Below are the code and all the weights of a small trained network. Each question names an input and a target symbol and asks about switching units off, where a switched-off unit gives its printed mean instead of its output.

import numpy as np


def w(rows, s, z=0):
    codes = np.array(rows[::2]) - 128.0
    scale = np.full(codes.shape[1], s)
    scale[-1] = z or s
    return codes * scale


def f(y):
    return np.maximum(y, 0)


def softmax(a):
    e = np.exp(a - a.max(-1, keepdims=True))
    return e / e.sum(-1, keepdims=True)


def log_softmax(a):
    a = a - a.max(-1, keepdims=True)
    return a - np.log(np.exp(a).sum(-1, keepdims=True))


def net(x, mask):
    ids = ['ΓΛαβδεηστω'.index(c) for c in x.split()]
    T = len(ids)
    res = E[ids] + P[:T]
    r = res
    for j in range(2):
        rows = slice(2 * j, 2 * j + 2)
        q, k, v = (r @ M[0][rows].T for M in (Q, K, V))
        z = softmax(np.where(np.tri(T) > 0, q @ k.T / 2**0.5, -1e9)) @ v
        o = O[0][rows]
        res = res + np.where(mask[j], z, o[:, -1]) @ o[:, :-1]
    y = f(res @ A[0][:, :-1].T + A[0][:, -1])
    res = res + np.where(mask[2:10], y, B[0][:, -1]) @ B[0][:, :-1]
    return log_softmax(res[-1] @ U[:, :-1].T + U[:, -1])


Q, K, V, O, A, B = {}, {}, {}, {}, {}, {}
E = w([
[189,107,75,174,135],'Γ',
[141,106,82,212,140],'Λ',
[163,113,95,82,105],'α',
[249,103,90,91,120],'β',
[131,113,96,110,101],'δ',
[189,115,95,8,88],'ε',
[98,117,104,8,72],'η',
[95,114,101,103,76],'σ',
[27,117,111,80,62],'τ',
[97,107,110,222,76],'ω',
],0.011)
P = w([
[131,252,154,140,188],'0',
[142,49,154,120,178],'1',
[135,144,23,112,136],'2',
[131,35,120,104,150],'3',
[146,210,97,137,120],'4',
[151,58,167,123,135],'5',
[144,137,45,118,95],'6',
[141,36,130,110,109],'7',
[155,203,112,140,84],'8',
[158,64,177,128,98],'9',
[154,120,59,122,54],'10',
[146,57,168,122,66],'11',
[158,176,116,146,53],'12',
],0.017)
Q[0] = w([
[124,198,193,135,167],'h1',
[146,249,59,137,60],'h1',
[148,218,95,145,92],'h2',
[157,133,171,123,164],'h2',
],0.021)
K[0] = w([
[113,93,56,119,174],'h1',
[135,104,119,145,4],'h1',
[142,102,112,137,31],'h2',
[118,112,89,94,169],'h2',
],0.023)
V[0] = w([
[249,118,113,145,148],'h1',
[83,110,105,220,151],'h1',
[178,104,97,148,145],'h2',
[138,138,143,189,126],'h2',
],0.021)
O[0] = w([
[136,214,216,81,186,95],'h1',
[248,101,175,145,33,176],'h1',
[88,186,187,90,113,109],'h2',
[218,167,158,110,141,253],'h2',
],0.013,0.0032)
A[0] = w([
[186,126,129,124,51,134],'n1',
[126,98,97,68,107,247],'n2',
[120,81,140,157,158,95],'n3',
[160,15,166,159,81,59],'n4',
[125,97,254,96,192,119],'n5',
[94,214,100,130,189,36],'n6',
[154,85,39,139,143,51],'n7',
[128,16,92,153,106,154],'n8',
],0.0099,0.012)
B[0] = w([
[136,84,60,142,93,249],'n1',
[127,132,165,240,195,220],'n2',
[164,111,93,105,89,141],'n3',
[120,185,51,18,230,209],'n4',
[151,201,29,228,20,170],'n5',
[191,51,153,19,48,169],'n6',
[48,132,136,118,11,176],'n7',
[133,170,254,91,130,222],'n8',
],0.0084,0.02)
U = w([
[109,78,164,59,54,11],'Γ',
[131,164,212,137,157,247],'Λ',
[82,90,158,199,51,108],'α',
[87,182,57,225,205,253],'β',
[162,122,160,91,142,144],'δ',
[143,177,178,208,117,96],'ε',
[59,112,1,123,122,106],'η',
[140,39,59,181,40,119],'σ',
[159,151,237,186,160,217],'τ',
[104,182,108,113,80,14],'ω',
],0.0077,0.0058)

Each question gives the input, a string of symbols that net reads in full, and the target symbol t.
The units are the heads (2 rows each of Q, K, V and O) and the neurons (one row each of A and B). Each row of codes is followed by its name. A weight is (code - 128) times the scale printed after its matrix; where a second scale follows, it is the last column's (O, A, B and U).
mask holds one flag per unit, heads first, then neurons. A switched-off unit (its flag False) gives its mean, the last column of its rows in O or B, instead of its output. The means were averaged over made-up inputs and are rounded, as every weight is.
A unit's drop is (log p(t) with every unit on - log p(t) with that unit switched off) / (log p(t) with every unit on - log p(t) with every unit switched off).
The circuit of an input: a set's keep is (log p(t) with only the set's units on - log p(t) with every unit switched off) / (log p(t) with every unit on - log p(t) with every unit switched off). Starting from all 10 units, units are removed one at a time, each time the one whose removal leaves the highest keep (on an exact tie, the one counted first), for as long as the keep stays at least 0.8.
circuit, biggest first: the units of the circuit, biggest drop first
unit that matters most: the unit with the biggest drop
k most important neurons: the k neurons with the biggest drops, biggest first
which heads matter: for each layer, one digit per head in row order, 1 if its drop is at least 0.15 and else 0, layers parted by /
input η Γ Λ β η, target η: unit that matters most => h1
input Λ δ η η Γ τ, target σ: which heads matter => 11
input σ τ η τ Γ ε σ β ω Λ, target Λ: circuit, biggest first => n8; n1; n5; h1
input β δ ε ω ε τ α, target α: which heads matter => 10
input ω σ τ η τ ω, target δ: circuit, biggest first => n4; h1; h2
input ω α δ Γ, target δ: circuit, biggest first => n4; h1; h2
input Λ η α τ Γ, target α: circuit, biggest first => h1; n8; n7; h2
input β δ ε, target Γ: which heads matter => 11
input τ Γ σ, target α: which heads matter => 10
input α τ δ η ω ε ε ω δ Λ Γ ε, target β: which heads matter => 10
input α δ ε η τ τ ω Λ ε η ε η σ, target β: which heads matter => 10
input ε ε ω ω, target η: circuit, biggest first => h1; n6; n8
input α β δ Γ, target β: which heads matter => 10
input α Λ ω τ, target β: circuit, biggest first => h1; n8; n1
input Λ ε ω τ τ ω τ σ α ε, target σ: unit that matters most => n1
input ω ε Λ η β, target η: which heads matter => 11
input α ω τ η Λ, target α: circuit, biggest first => h1; n8; n7; h2
input η Γ η ε ω β ω β ω Λ σ ε, target α: 4 most important neurons => n7; n4; n8; n2
input ω η Λ Γ τ ω α Λ ω ω β α, target δ: 4 most important neurons => n4; n8; n5; n7
input τ Γ τ Λ Λ τ, target Γ: circuit, biggest first => n8; n7; h1; n4
input α Λ ε, target Γ: circuit, biggest first => n6; h1
input α σ ε ω Λ τ δ α δ, target Λ: circuit, biggest first => h1; n1
input β η Λ Γ ω δ, target ω: circuit, biggest first => n5; h1; n6
input α τ τ Λ, target β: circuit, biggest first => h1
